[ 26 -10 -21   0  -5  15  16   3] : (46)
[-28  -4 -13   4  -2 -57   6  -2] : (59)
[11  5 -1 -3  2 32 -5  0] : (51)
[-9  1 -1  0  1 -8 -2 -1] : (163)
[11  5 11 -3  2 32 -5  0] : (157)
[-44  11   7   0   6 -26 -15  -3] : (152)
[45 -9 15  0 -4 15 31  2] : (127)
[ 13 -12 -15   3  -6 -23  -6   0] : (123)
[-9  1 -1  0  1 -8 -2 -2] : (97)
[-18   2  -8   1   1 -11 -12  -1] : (64)
[-20   3 -10   0   2  -8 -11  -1] : (26)
[-23   5  -6   0  -4  14 -20  -1] : (198)
rest: [-1 -3  2]
[32 -5  0]
rest: [-10   0   2  -8 -11]
[-1]
rest: [-4 15]
[31  2]

[ 11  -4   3  -1 -10   2 -22   4  30  -4   8  10   1   4 -10   2 -22   5
  -1  26 -10  14   4  11 -18  -4   7 -12 -31  -9 -12  -3   9   3   8 -16
 -26   2   8   5   3] -> (127)
[ 40  22  14  -2  -4  -9  -4  -1  15   0  13 -19 -15  -9  -2   6  15  10
 -25  -2   6   5   7   0   1   3  -1  -4  20   2   8   7   3   9   8  34
  28   1 -13  13 -22] -> (123)
[ 12  -9   4   0 -15  23  -6  -2   5 -15  -9  14  16   7  13  -7  -3  18
  15  -9 -14  -1  -8  -7  -5  -2  -2  -1   0   0  -5   0   0   4 -14 -11
  -8  14  -1  -8   2] -> (97)
[ 27   1   0  -3   1  14  11  -1  18  -9 -10 -35  -8  21  -5  -4  -1 -19
  24  -8 -16   0  13 -16   5   3  -2  17   6  -9   6  -4  -5  -6  -4   4
  -4  21 -10  23   4] -> (26)
[-62 -11  -1   1 -18  15 -29  -8 -20 -10   1 -38   3 -10   6   1  -1   7
 -22  15  -8  17 -11  -8   9   0  -1   7 -40   2   3 -32   5  15  -9 -28
   5  21  -1  16   0] -> (51)
[-11 -13  14 -17  21  12  28   7  -2  -3  17 -22  -6  44  11   7   5  18
   7 -13   4   0  -4  -2   2  -6  -3 -26 -34  -4  22  -4 -11 -11  -2   1
   1   3  -1  11   7] -> (59)
[ 12  -7   6  -5   6  -5 -21  11 -21 -10  15  36  28 -16  16  15  17   9
  18   3   4  -5  14  -7   5  -4  -3  18 -22   4  28   1  11   3   0 -21
   6 -14   0 -22  -3] -> (198)
[ -8   7  -2  -9  11  -2   1   9  11   3  29  17 -22  -1   2 -16   2  -9
   7  -6 -14 -15   8  19  12  -3  -9  19  11   7  -9 -22   5  -7  -5   8
 -10  -6   8  -2  12] -> (163)
rest: [-20 -10]
[  1 -38   3 -10   6   1  -1   7 -22  15  -8  17 -11  -8   9   0  -1   7
 -40   2   3 -32   5  15  -9 -28   5  21  -1  16   0]
rest: [-9 -2  6 15]
[ 10 -25  -2   6   5   7   0   1   3  -1  -4  20   2   8   7   3   9   8
  34  28   1 -13  13 -22]

[ 11 -19  -1   2  37] = (123)
[  5 -32  -2   2  -2] = (163)
[ 11 -19  -3   4 -60] = (97)
rest: [-2  2]
[-2]
rest: [ 11 -19  -1   2]
[37]
rest: [-19  -3]
[  4 -60]

